Below are the code and all the weights of a small trained network. Each question names an input and a class and asks about switching units off, where a switched-off unit gives its printed mean instead of its output.

import numpy as np


def w(rows, s, z=0):
    codes = np.array(rows[::2]) - 128.0
    scale = np.full(codes.shape[1], s)
    scale[-1] = z or s
    return codes * scale


def f(y):
    return np.maximum(y, 0)


def log_softmax(a):
    a = a - a.max(-1, keepdims=True)
    return a - np.log(np.exp(a).sum(-1, keepdims=True))


def net(x, mask):
    res = np.array(x, float).reshape(1, 6) / 4 @ E
    y = f(res @ A[0][:, :-1].T + A[0][:, -1])
    res = res + np.where(mask, y, B[0][:, -1]) @ B[0][:, :-1]
    return log_softmax(res[-1] @ U[:, :-1].T + U[:, -1])


A, B = {}, {}
E = w([
[137,43,215,96,73],'x0',
[90,175,120,124,232],'x1',
[114,179,165,169,59],'x2',
[113,175,170,1,171],'x3',
[104,163,185,152,198],'x4',
[130,166,56,85,80],'x5',
],0.007)
A[0] = w([
[138,80,98,120,80,52],'neuron 0',
[154,107,113,98,102,213],'neuron 1',
[116,106,135,145,165,69],'neuron 2',
[130,127,150,149,114,147],'neuron 3',
[106,112,184,224,79,146],'neuron 4',
[137,116,166,171,90,109],'neuron 5',
[132,126,131,149,185,90],'neuron 6',
[123,167,208,6,135,183],'neuron 7',
[154,151,189,177,125,214],'neuron 8',
[142,99,73,109,112,226],'neuron 9',
[121,207,49,137,143,137],'neuron 10',
[128,119,118,159,220,225],'neuron 11',
[152,71,96,140,48,199],'neuron 12',
[90,134,161,72,122,7],'neuron 13',
[145,131,148,158,122,42],'neuron 14',
[122,192,54,141,124,153],'neuron 15',
],0.016,0.0017)
B[0] = w([
[77,74,94,127,127,177],'neuron 0',
[133,91,106,147,122,168],'neuron 1',
[133,112,166,158,127,160],'neuron 2',
[120,136,142,105,130,154],'neuron 3',
[90,181,188,70,85,223],'neuron 4',
[98,154,141,92,84,182],'neuron 5',
[121,98,165,170,169,178],'neuron 6',
[252,108,102,87,102,252],'neuron 7',
[124,155,189,105,125,188],'neuron 8',
[112,109,89,152,136,178],'neuron 9',
[143,217,58,140,148,229],'neuron 10',
[114,98,194,213,176,221],'neuron 11',
[51,53,99,135,101,217],'neuron 12',
[176,105,116,110,116,171],'neuron 13',
[124,137,145,95,141,149],'neuron 14',
[134,209,74,115,160,212],'neuron 15',
],0.031,0.011)
U = w([
[174,110,184,187,196,79],'0',
[131,155,197,69,103,46],'1',
[97,62,69,135,121,166],'2',
[165,204,61,155,186,85],'3',
[254,81,128,86,132,255],'4',
],0.0089,0.0009)

Each question gives the input, the list of numbers given to net, and the class t.
The units are the neurons (one row each of A and B). Each row of codes is followed by its name. A weight is (code - 128) times the scale printed after its matrix; where a second scale follows, it is the last column's (A, B and U).
mask holds one flag per neuron, in row order. A switched-off neuron (its flag False) gives its mean, the last column of its row in B, instead of its output. The means were averaged over made-up inputs and are rounded, as every weight is.
A unit's drop is (log p(t) with every unit on - log p(t) with that unit switched off) / (log p(t) with every unit on - log p(t) with every unit switched off).
unit that matters most: the unit with the biggest drop
k most important neurons: the k neurons with the biggest drops, biggest first
drop when u is switched off: that unit's drop, to one decimal
input [6,3,1,3,4,-5], class 4: unit that matters most => neuron 7
input [8,-6,-8,0,4,0], class 2: 2 most important neurons => [neuron 12; neuron 0]
input [-7,6,-5,-1,3,-4], class 0: 2 most important neurons => [neuron 11; neuron 6]
input [-3,8,-2,-4,-2,-3], class 0: 2 most important neurons => [neuron 11; neuron 6]
input [5,-6,1,4,8,-5], class 4: 2 most important neurons => [neuron 7; neuron 13]
input [-2,6,8,-2,4,-8], class 1: 2 most important neurons => [neuron 4; neuron 8]
input [-4,-8,-5,-4,-2,7], class 2: drop when neuron 12 is switched off => 0.1
input [-6,5,-6,0,-3,-7], class 0: drop when neuron 11 is switched off => 0.4
input [-8,4,-1,-2,3,-7], class 0: drop when neuron 11 is switched off => 1.2
input [2,5,2,2,-2,3], class 4: drop when neuron 7 is switched off => 0.1
